<47>: [131 127  90 100  86 151  78 140 101 180 117 158 126  93 185 154 158 158
 158 105 175 123 165  93  88]
<28>: [143  84 108  96 104 164  78  86 108 129 103 195 117 104 147 172 111 138
 172 143 124 134 157  97 128]
<214>: [111  88 102  91  97 118 145 119 132 115 102 132 144 112 102 102 132 132
 145 166 169 156 157 102 107]
<199>: [ 85 115  80 102 112 105  73 112 105 163 121 155 111 163 137 106  86  41
 161 109 134 138 117 120  97]
<17>: [168  89 119 125 156 166  95 107 156 156 162 152 143  94 107 108 121 130
 178 170 124 157 126  94  93]
<65>: [113  83  76  99  92 113  83 126 117 182 126 149 131 105 137  95 125 113
 126  91 148 162 140 100 117]
<198>: [ 79 116 121  88  97 103  89 131 115 130  97 163 125 148 145 123  82  41
 164 118 157 152 131 153 114]
places <214>: [102] : 3 11 15 16 24
places <17>: [156] : 5 9 10
places <214>: [111] : 1
places <47>: [158] : 12 17 18 19
places <65>: [113] : 1 6 18
places <28>: [104] : 5 14

<47>: [ 86  99 144 113 163 130 116 113]
<136>: [119 103 129 119 131 139 134 104]
<107>: [157 129 102 133 127 157 157 152]
<28>: [ 86  99 144 179 163 146 116 112]
<199>: [161 178 178 126  75 178  75 116]
places <107>: [157] : 1 6 7
places <199>: [75] : 5 7
places <199>: [178] : 2 3 6

<28>: [101  47 117 114]
<198>: [173 206 206 173]
<178>: [136  99 124 119]
<136>: [111  39 108 207]
<47>: [107 181 163 122]
places <198>: [206] : 2 3
places <47>: [107] : 1

<124>: [ 69 112 118 122]
<198>: [ 99 120 131 101]
<47>: [140 130 132 102]
<136>: [123 124 124 131]
<17>: [206 158 120 169]
<214>: [106  89  59  60]
<199>: [106 108 121 121]
<65>: [107 145  44 108]
<28>: [141 124 134  81]
places <136>: [131] : 4
places <214>: [59] : 3

<178>: [127 130 128 128]
<47>: [155 142 202 137]
<214>: [119 125 135 110]
<65>: [125 124 131 124]
places <65>: [124] : 2 4
places <47>: [202] : 3
places <47>: [142] : 2

<198>: [145 159 159 146 159 122  83 104 136]
<65>: [123 145 133 113 129 144 124 124 135]
<107>: [134 145 120 120 126 126 118 125 125]
places <107>: [145] : 2
places <198>: [145] : 1
places <198>: [159] : 2 3 5
places <107>: [134] : 1
places <107>: [120] : 3 4
places <65>: [123] : 1

<178>: [167 137 127 131 131 128 144 131 168 145  99 145 140 114 126 146 130  51
 107 167]
<199>: [131 137 137 171 149 158 158 136 114 121 114 105 145 142 114 114 114 151
 132 126]
<198>: [101 111 137 144  95 114 125 124 143 145 104  80 134 129 128 135 141 124
 164 116]
<107>: [117 117 139 146 137 127 125 124 136 134 153 117 134 126 132 146 125 114
 131 142]
<17>: [156 106 115 149 176 128 134 136 124 104  97 123 132 115 120 148 141 125
 109 114]
<47>: [167 137 127 131 153 128 144 131 168 145  99 145 140 114 113 148 113 112
 118 137]
<28>: [116 116 123 129 139 131 138 142  92 130 152 121 140 151 133 116 123 120
 174 153]
places <17>: [120] : 15
places <199>: [114] : 9 11 15 16 17
places <28>: [116] : 1 2 16
places <178>: [131] : 4 5 8

<136>: [154 111 146 146 154 154 146]
<124>: [145  85 143 110 169  71 142]
<178>: [159 110 110 110 137 137 195]
<107>: [ 86 143 115 148  95 138 116]
<199>: [139 139 151 114 139 139  94]
<28>: [159  98 100 110 171 137 123]
places <107>: [115] : 3
places <136>: [146] : 3 4 7
places <107>: [95] : 5
places <107>: [116] : 7
places <178>: [110] : 2 3 4
places <199>: [139] : 1 2 5 6
places <199>: [114] : 4

<178>: [148 143 148  85 123 148 143]
<47>: [132 133 149 117 121 146 144]
<107>: [124  98 152 152 136  98 124]
places <107>: [124] : 1 7
places <178>: [148] : 1 3 6
places <107>: [152] : 3 4
places <178>: [143] : 2 7

<28>: [102 108  95  61 133 103 205]
<199>: [103  91 121 199 161 194  60]
<107>: [126 160 125 136 142 126 123]
<17>: [143  75  82 168 176 187  86]
<198>: [156 127 156 166 155 127 156]
<136>: [144 142 142 134 122 122 122]
<65>: [107  86 117  94 109 116 151]
places <198>: [127] : 2 6
places <136>: [142] : 2 3

<65>: [147 143 107  92  96 154 155 161 154 154 149 155  80  91 102 147 151]
<198>: [147 143 107  92 148 158 154 161 154  98 129 160  80  91 102 147  92]
<28>: [124  97 159 160 125  93  93 120  99 159 121  96 167 158 160  99  97]
<124>: [109 183 154 119 201 130  96 197 114 124 194 115  96 123 130 116 114]
places <124>: [123] : 14
places <28>: [97] : 2 17
places <198>: [129] : 11
places <65>: [155] : 7 12
places <198>: [161] : 8
places <28>: [124] : 1

<47>: [112 133 121 121 128 133]
<107>: [ 85  86 120 168  85 168]
<184>: [111 199 142 175  84 175]
places <47>: [133] : 2 6
places <107>: [85] : 1 5
places <47>: [121] : 3 4
places <107>: [120] : 3

<124>: [174 105 121 170 136 107 177]
<198>: [120 114 120 114 120 120 120]
<17>: [202 112 112  88 112 117 112]
<178>: [171 171 147 171 147 171 147]
places <198>: [120] : 1 3 5 6 7
places <124>: [177] : 7
places <17>: [112] : 2 3 5 7
places <124>: [136] : 5
places <178>: [147] : 3 5 7
places <178>: [171] : 1 2 4 6

<65>: [125  82 207 108 156 135 138 106 140 160 189  69  93 189 219  90 100 167
 116  60  84  97 110 159 131 206 199 155  87]
<47>: [151 186  80 167 122 141 138 167 136 119  95 197 177 189  70  61 142 113
 159 205 186 174 161 121 144  81 199 155 182]
<198>: [125 138  68 108 156 135 138 138 140 125 189  69  93  60 219  90 138 167
 116  60  84  60 110  67 131 206  68 138  60]
places <198>: [60] : 14 20 22 29
places <198>: [68] : 3 27
places <198>: [125] : 1 10

<107>: [173 171 102  94]
<28>: [143 182 150 207]
<136>: [168  92 183  85]
<47>: [ 90  90 182 182]
<124>: [82 91 91 91]
<65>: [ 87  90 182  99]
<178>: [ 77  87 188  96]
<214>: [ 82  91 179 124]
<17>: [ 87 129 182 129]
<199>: [169 153  94  92]
places <124>: [91] : 2 3 4
places <47>: [182] : 3 4
places <17>: [129] : 2 4

<199>: [176 153 153 153]
<65>: [ 91 121 143 160]
<184>: [192 121 143 199]
<214>: [198 198 198 198]
<178>: [ 91  91 154 189]
<47>: [203 132 138 125]
<136>: [175 175 175 175]
places <214>: [198] : 1 2 3 4
places <178>: [91] : 1 2
places <199>: [176] : 1
places <199>: [153] : 2 3 4
places <136>: [175] : 1 2 3 4
places <47>: [203] : 1

